Below is a small trained network, with its code and all its weights. Each question gives an input and a class and asks what happens when units are switched off, that is, made to give their printed mean instead of their output.

import numpy as np


def w(rows, s, z=0):
    codes = np.array(rows[::2]) - 128.0
    scale = np.full(codes.shape[1], s)
    scale[-1] = z or s
    return codes * scale


def f(y):
    return y / 2 * (1 + np.tanh(0.7978845608 * (y + 0.044715 * y**3)))


def log_softmax(a):
    a = a - a.max(-1, keepdims=True)
    return a - np.log(np.exp(a).sum(-1, keepdims=True))


def net(x, mask):
    res = np.array(x, float).reshape(1, 7) / 4 @ E
    y = f(res @ A[0][:, :-1].T + A[0][:, -1])
    res = res + np.where(mask, y, B[0][:, -1]) @ B[0][:, :-1]
    return log_softmax(res[-1] @ U[:, :-1].T + U[:, -1])


A, B = {}, {}
E = w([
[2,145,82,127,135,163,115,178,184,133],'x0',
[174,101,140,195,196,137,156,190,250,101],'x1',
[138,67,122,144,53,192,42,101,120,190],'x2',
[170,182,112,96,53,172,26,248,152,123],'x3',
[134,98,109,94,134,240,74,214,176,122],'x4',
[164,109,170,172,144,225,121,11,137,66],'x5',
[163,92,186,155,240,89,25,141,60,184],'x6',
],0.0087)
A[0] = w([
[167,134,163,160,164,140,40,109,80,133,139],'neuron 1',
[108,152,154,153,57,144,190,92,2,91,165],'neuron 2',
[47,110,106,126,230,74,151,152,125,99,113],'neuron 3',
[115,188,126,133,116,201,135,195,132,98,83],'neuron 4',
[77,132,115,109,59,31,94,185,86,205,236],'neuron 5',
[201,106,196,164,139,142,53,108,153,128,219],'neuron 6',
[82,147,92,84,76,153,107,212,185,123,199],'neuron 7',
[74,174,103,101,139,173,70,172,182,27,224],'neuron 8',
[156,109,169,160,173,122,21,153,109,157,215],'neuron 9',
[189,63,130,155,106,133,165,90,183,110,146],'neuron 10',
[168,100,131,101,81,82,129,19,47,92,252],'neuron 11',
[135,80,122,134,183,166,193,106,211,83,253],'neuron 12',
[144,104,135,107,122,176,135,131,120,111,90],'neuron 13',
],0.0095,0.0032)
B[0] = w([
[193,147,170,138,200,134,159,140,102,141,207],'neuron 1',
[107,163,150,53,120,115,175,92,115,143,195],'neuron 2',
[74,89,186,114,167,69,143,126,162,150,194],'neuron 3',
[106,186,127,136,138,122,145,105,100,38,190],'neuron 4',
[156,33,17,59,130,111,110,171,95,157,241],'neuron 5',
[222,119,137,171,145,130,108,101,140,92,216],'neuron 6',
[76,180,102,96,100,171,105,190,33,63,252],'neuron 7',
[134,227,196,151,119,97,153,171,97,90,234],'neuron 8',
[184,87,145,122,187,122,93,157,105,90,237],'neuron 9',
[133,99,69,178,93,210,105,135,155,147,173],'neuron 10',
[133,155,174,60,108,180,130,3,150,190,224],'neuron 11',
[67,135,119,248,76,129,122,111,216,169,214],'neuron 12',
[154,134,146,178,88,121,160,106,131,106,145],'neuron 13',
],0.012,0.014)
U = w([
[94,44,2,68,127,125,84,179,88,135,254],'0',
[3,74,156,138,200,71,144,141,172,131,71],'1',
[237,53,160,131,223,165,53,124,92,97,149],'2',
[124,119,129,14,95,175,133,19,93,183,98],'3',
[63,172,119,127,117,158,99,183,88,19,171],'4',
[114,99,96,232,76,218,109,92,205,119,35],'5',
],0.0074,0.0016)

Each question gives the input, the list of numbers given to net, and the class t.
The units are the neurons (one row each of A and B). Each row of codes is followed by its name. A weight is (code - 128) times the scale printed after its matrix; where a second scale follows, it is the last column's (A, B and U).
mask holds one flag per neuron, in row order. A switched-off neuron (its flag False) gives its mean, the last column of its row in B, instead of its output. The means were averaged over made-up inputs and are rounded, as every weight is.
A unit's drop is (log p(t) with every unit on - log p(t) with that unit switched off) / (log p(t) with every unit on - log p(t) with every unit switched off).
The circuit of an input: a set's keep is (log p(t) with only the set's units on - log p(t) with every unit switched off) / (log p(t) with every unit on - log p(t) with every unit switched off). Starting from the 12 units with the biggest drops (on a tie, the unit counted first), units are removed one at a time, each time the one whose removal leaves the highest keep (on an exact tie, the one counted first), for as long as the keep stays at least 0.8.
units of the circuit, in order: the units of the circuit, biggest drop first
top k neurons: the k neurons with the biggest drops, biggest first
drop of u: that unit's drop, to one decimal
input [2,8,-5,2,-7,0,-1], class 1: units of the circuit, in order => (neuron 3)
input [4,5,4,-6,8,-1,-4], class 5: top 3 neurons => (neuron 12; neuron 10; neuron 9)
input [7,7,-8,2,5,0,8], class 4: top 2 neurons => (neuron 8; neuron 7)
input [-1,5,4,1,-8,5,1], class 5: units of the circuit, in order => (neuron 10; neuron 5)
input [0,1,2,-2,-5,-2,3], class 3: top 3 neurons => (neuron 11; neuron 6; neuron 9)
input [7,-8,4,-5,-5,-6,5], class 0: top 2 neurons => (neuron 5; neuron 8)
input [-2,-4,-5,-1,-3,6,6], class 3: top 2 neurons => (neuron 11; neuron 2)
input [8,5,-4,-3,1,-4,-2], class 1: top 2 neurons => (neuron 3; neuron 12)
input [-5,6,-4,6,6,7,-8], class 5: top 2 neurons => (neuron 12; neuron 10)
input [-4,-7,-1,0,-1,0,7], class 3: top 2 neurons => (neuron 11; neuron 2)
input [7,5,-2,2,5,8,4], class 4: top 2 neurons => (neuron 8; neuron 4)
input [-5,6,-6,4,2,5,2], class 5: top 3 neurons => (neuron 12; neuron 10; neuron 5)
input [1,7,2,-6,7,-4,-3], class 5: drop of neuron 12 => 1.1
input [3,0,8,7,-8,-4,-4], class 0: units of the circuit, in order => (neuron 5)
input [5,6,8,8,-5,-6,3], class 0: drop of neuron 5 => 5.2
input [6,-1,-7,-5,1,0,-2], class 1: drop of neuron 2 => 0.0
input [5,-4,5,3,-8,-5,0], class 0: drop of neuron 5 => 0.6
